Here is a tiny trained network, its code and every weight. The questions are about switching its units off for an input and a class, where a switched-off unit gives its printed mean instead of its output.

import numpy as np


def w(rows, s, z=0):
    codes = np.array(rows[::2]) - 128.0
    scale = np.full(codes.shape[1], s)
    scale[-1] = z or s
    return codes * scale


def f(y):
    return np.maximum(y, 0)


def log_softmax(a):
    a = a - a.max(-1, keepdims=True)
    return a - np.log(np.exp(a).sum(-1, keepdims=True))


def net(x, mask):
    res = np.array(x, float).reshape(1, 8) / 4 @ E
    y = f(res @ A[0][:, :-1].T + A[0][:, -1])
    res = res + np.where(mask, y, B[0][:, -1]) @ B[0][:, :-1]
    return log_softmax(res[-1] @ U[:, :-1].T + U[:, -1])


A, B = {}, {}
E = w([
[160,138,52,155,82,176,192],'x0',
[112,111,146,206,229,117,124],'x1',
[153,187,147,127,153,73,181],'x2',
[85,187,216,115,113,61,112],'x3',
[71,94,127,176,81,144,160],'x4',
[20,105,120,254,144,104,169],'x5',
[75,177,86,103,179,119,166],'x6',
[139,39,163,31,133,123,167],'x7',
],0.007)
A[0] = w([
[101,121,141,89,83,156,125,57],'N0',
[136,134,109,170,191,100,142,84],'N1',
[139,167,113,156,15,161,157,167],'N2',
[113,228,216,74,153,81,114,254],'N3',
[108,47,171,115,189,148,114,84],'N4',
[133,170,125,98,163,138,75,112],'N5',
[198,128,71,182,124,194,88,126],'N6',
[248,147,104,114,113,138,108,248],'N7',
[66,196,103,142,135,170,174,172],'N8',
],0.013,0.0035)
B[0] = w([
[112,133,157,151,153,120,187,154],'N0',
[152,98,105,179,107,168,139,169],'N1',
[86,69,153,9,140,131,108,195],'N2',
[170,82,110,66,141,145,37,253],'N3',
[86,76,125,72,98,124,180,180],'N4',
[169,129,142,99,157,138,113,173],'N5',
[181,176,129,164,159,105,72,201],'N6',
[89,113,125,149,131,113,19,233],'N7',
[138,44,106,174,139,123,155,186],'N8',
],0.014,0.012)
U = w([
[111,180,168,89,89,148,130,4],'0',
[78,73,115,121,127,160,139,104],'1',
[151,163,91,234,162,167,123,69],'2',
[148,142,152,49,145,140,1,247],'3',
],0.0081,0.0024)

Each question gives the input, the list of numbers given to net, and the class t.
The units are the neurons (one row each of A and B). Each row of codes is followed by its name. A weight is (code - 128) times the scale printed after its matrix; where a second scale follows, it is the last column's (A, B and U).
mask holds one flag per neuron, in row order. A switched-off neuron (its flag False) gives its mean, the last column of its row in B, instead of its output. The means were averaged over made-up inputs and are rounded, as every weight is.
A unit's drop is (log p(t) with every unit on - log p(t) with that unit switched off) / (log p(t) with every unit on - log p(t) with every unit switched off).
The circuit of an input: a set's keep is (log p(t) with only the set's units on - log p(t) with every unit switched off) / (log p(t) with every unit on - log p(t) with every unit switched off). Starting from all 9 units, units are removed one at a time, each time the one whose removal leaves the highest keep (on an exact tie, the one counted first), for as long as the keep stays at least 0.8.
circuit, biggest first: the units of the circuit, biggest drop first
unit that matters most: the unit with the biggest drop
top k neurons: the k neurons with the biggest drops, biggest first
drop when u is switched off: that unit's drop, to one decimal
input [3,8,-7,-2,8,-2,0,6], class 1: unit that matters most	N4
input [3,4,6,1,2,4,0,1], class 2: circuit, biggest first	N2, N3
input [5,3,-5,-3,4,4,7,-2], class 2: circuit, biggest first	N6, N3
input [-3,6,7,-1,8,-3,-3,-2], class 2: circuit, biggest first	N2, N7
input [-4,-8,4,-7,4,4,1,-5], class 1: circuit, biggest first	N3, N8
input [7,-7,1,7,5,8,8,-6], class 1: top 2 neurons	N8, N2
input [-6,5,-6,-5,-5,3,2,-2], class 2: circuit, biggest first	N3, N2
input [6,6,-1,-4,1,0,-5,-8], class 2: top 2 neurons	N3, N1
input [-3,-5,0,-4,0,3,1,4], class 1: top 3 neurons	N3, N6, N7
input [0,7,8,-1,-2,0,2,-6], class 2: top 2 neurons	N1, N2
input [-6,-7,5,-7,-3,6,-5,6], class 0: top 2 neurons	N3, N8
input [0,1,7,6,-2,7,4,-5], class 2: top 3 neurons	N8, N2, N1
input [2,0,-4,-1,2,5,-2,1], class 1: top 2 neurons	N3, N7
input [-2,-5,-4,3,-4,6,8,-5], class 1: circuit, biggest first	N8
input [0,-2,-5,4,-4,6,-1,4], class 0: drop when N7 is switched off	0.2
input [4,-3,-8,-2,-4,4,5,-1], class 2: drop when N6 is switched off	0.2
input [6,8,0,5,1,-1,5,-2], class 2: drop when N2 is switched off	0.2
